Below is a small trained network, with its code and all its weights. Each question gives an input and a class and asks what happens when units are switched off, that is, made to give their printed mean instead of their output.

import numpy as np


def w(rows, s, z=0):
    codes = np.array(rows[::2]) - 128.0
    scale = np.full(codes.shape[1], s)
    scale[-1] = z or s
    return codes * scale


def f(y):
    return y / 2 * (1 + np.tanh(0.7978845608 * (y + 0.044715 * y**3)))


def log_softmax(a):
    a = a - a.max(-1, keepdims=True)
    return a - np.log(np.exp(a).sum(-1, keepdims=True))


def net(x, mask):
    res = np.array(x, float).reshape(1, 7) / 4 @ E
    y = f(res @ A[0][:, :-1].T + A[0][:, -1])
    res = res + np.where(mask, y, B[0][:, -1]) @ B[0][:, :-1]
    return log_softmax(res[-1] @ U[:, :-1].T + U[:, -1])


A, B = {}, {}
E = w([
[34,185,88,144,91],'x0',
[126,169,171,29,77],'x1',
[124,121,130,125,125],'x2',
[155,98,130,177,5],'x3',
[95,138,225,184,132],'x4',
[121,112,129,123,126],'x5',
[127,125,129,127,128],'x6',
],0.012)
A[0] = w([
[97,126,132,110,178,252],'n1',
[120,138,117,137,183,159],'n2',
[200,114,148,124,137,150],'n3',
[158,174,163,93,74,77],'n4',
[134,156,106,156,163,214],'n5',
[140,122,210,150,140,86],'n6',
[149,134,136,198,145,130],'n7',
[120,112,98,214,158,138],'n8',
[163,174,110,131,152,137],'n9',
[196,74,170,120,166,93],'n10',
[68,132,105,137,113,103],'n11',
[89,112,136,92,172,165],'n12',
[152,107,140,164,73,149],'n13',
[45,149,86,134,111,47],'n14',
[123,122,121,172,145,90],'n15',
[121,96,73,193,153,140],'n16',
[115,90,95,166,137,134],'n17',
[60,151,176,157,119,21],'n18',
[108,130,131,106,156,156],'n19',
[129,104,109,145,79,122],'n20',
[109,156,190,156,125,68],'n21',
[68,180,84,161,114,66],'n22',
[134,110,130,131,72,100],'n23',
[126,97,117,158,88,151],'n24',
[49,137,93,140,99,18],'n25',
[133,169,174,84,106,171],'n26',
[151,107,128,166,72,120],'n27',
[176,125,2,78,112,156],'n28',
[80,135,154,65,107,122],'n29',
],0.014,0.0017)
B[0] = w([
[171,177,176,173,78,199],'n1',
[149,179,159,137,108,187],'n2',
[181,51,64,171,160,185],'n3',
[133,135,139,75,86,181],'n4',
[147,123,152,127,106,173],'n5',
[54,93,95,175,168,184],'n6',
[124,93,145,94,125,189],'n7',
[147,94,165,46,82,224],'n8',
[112,129,144,88,130,150],'n9',
[184,106,73,157,160,217],'n10',
[171,126,65,155,158,173],'n11',
[172,198,210,154,128,192],'n12',
[153,162,159,143,155,191],'n13',
[179,110,68,136,176,201],'n14',
[93,85,158,90,74,165],'n15',
[135,107,181,20,39,220],'n16',
[137,102,162,123,68,182],'n17',
[96,113,105,151,165,184],'n18',
[157,175,169,137,100,165],'n19',
[141,176,158,177,148,177],'n20',
[57,99,149,163,164,172],'n21',
[169,110,58,112,168,203],'n22',
[146,167,156,137,129,171],'n23',
[156,158,168,139,133,178],'n24',
[160,119,97,122,156,192],'n25',
[109,74,101,25,61,185],'n26',
[147,181,170,181,148,193],'n27',
[2,104,203,176,193,254],'n28',
[152,108,119,97,80,189],'n29',
],0.0087,0.012)
U = w([
[137,81,145,64,48,254],'0',
[191,238,189,180,135,69],'1',
[194,74,36,154,188,64],'2',
[7,78,152,169,188,105],'3',
],0.012,0.00067)

Each question gives the input, the list of numbers given to net, and the class t.
The units are the neurons (one row each of A and B). Each row of codes is followed by its name. A weight is (code - 128) times the scale printed after its matrix; where a second scale follows, it is the last column's (A, B and U).
mask holds one flag per neuron, in row order. A switched-off neuron (its flag False) gives its mean, the last column of its row in B, instead of its output. The means were averaged over made-up inputs and are rounded, as every weight is.
A unit's drop is (log p(t) with every unit on - log p(t) with that unit switched off) / (log p(t) with every unit on - log p(t) with every unit switched off).
The circuit of an input: a set's keep is (log p(t) with only the set's units on - log p(t) with every unit switched off) / (log p(t) with every unit on - log p(t) with every unit switched off). Starting from the 12 units with the biggest drops (on a tie, the unit counted first), units are removed one at a time, each time the one whose removal leaves the highest keep (on an exact tie, the one counted first), for as long as the keep stays at least 0.8.
units of the circuit, in order: the units of the circuit, biggest drop first
unit that matters most: the unit with the biggest drop
k most important neurons: the k neurons with the biggest drops, biggest first
drop when u is switched off: that unit's drop, to one decimal
input [-2,1,-4,6,5,4,4], class 1: 2 most important neurons	[n28; n27]
input [1,8,4,-1,7,-5,2], class 0: unit that matters most	n26
input [3,-7,-1,-7,2,5,-7], class 0: units of the circuit, in order	[n16; n8]
input [-6,4,6,6,8,-8,7], class 3: 2 most important neurons	[n6; n21]
input [5,-2,6,-4,-3,2,1], class 2: 3 most important neurons	[n14; n22; n27]
input [-1,5,6,8,7,-5,0], class 1: 2 most important neurons	[n28; n27]
input [-8,-7,4,7,6,0,-2], class 2: 4 most important neurons	[n10; n3; n6; n28]
input [7,-8,6,-3,5,-4,4], class 0: units of the circuit, in order	[n16; n8]
input [-7,-3,1,-5,4,1,8], class 2: 4 most important neurons	[n10; n3; n28; n6]
input [-8,-5,8,4,6,-2,4], class 2: 2 most important neurons	[n10; n28]
input [5,5,2,-6,-2,0,4], class 1: 3 most important neurons	[n12; n16; n8]
input [8,-4,3,-8,-3,-2,7], class 1: 3 most important neurons	[n12; n1; n2]
input [-2,-3,6,1,0,-3,-1], class 0: 3 most important neurons	[n28; n14; n22]
input [-1,-4,3,-3,-7,-7,2], class 3: units of the circuit, in order	[n28]
input [2,2,-7,-4,5,-1,-7], class 3: 2 most important neurons	[n21; n18]
input [8,7,-5,8,-6,4,2], class 1: 2 most important neurons	[n20; n23]
input [2,8,-8,-8,8,0,4], class 0: drop when n4 is switched off	0.2
input [0,0,-5,0,-4,0,3], class 3: drop when n26 is switched off	0.0
input [-2,2,8,-2,-6,7,-6], class 3: drop when n28 is switched off	0.2
input [6,0,6,-1,-5,0,-8], class 2: unit that matters most	n14
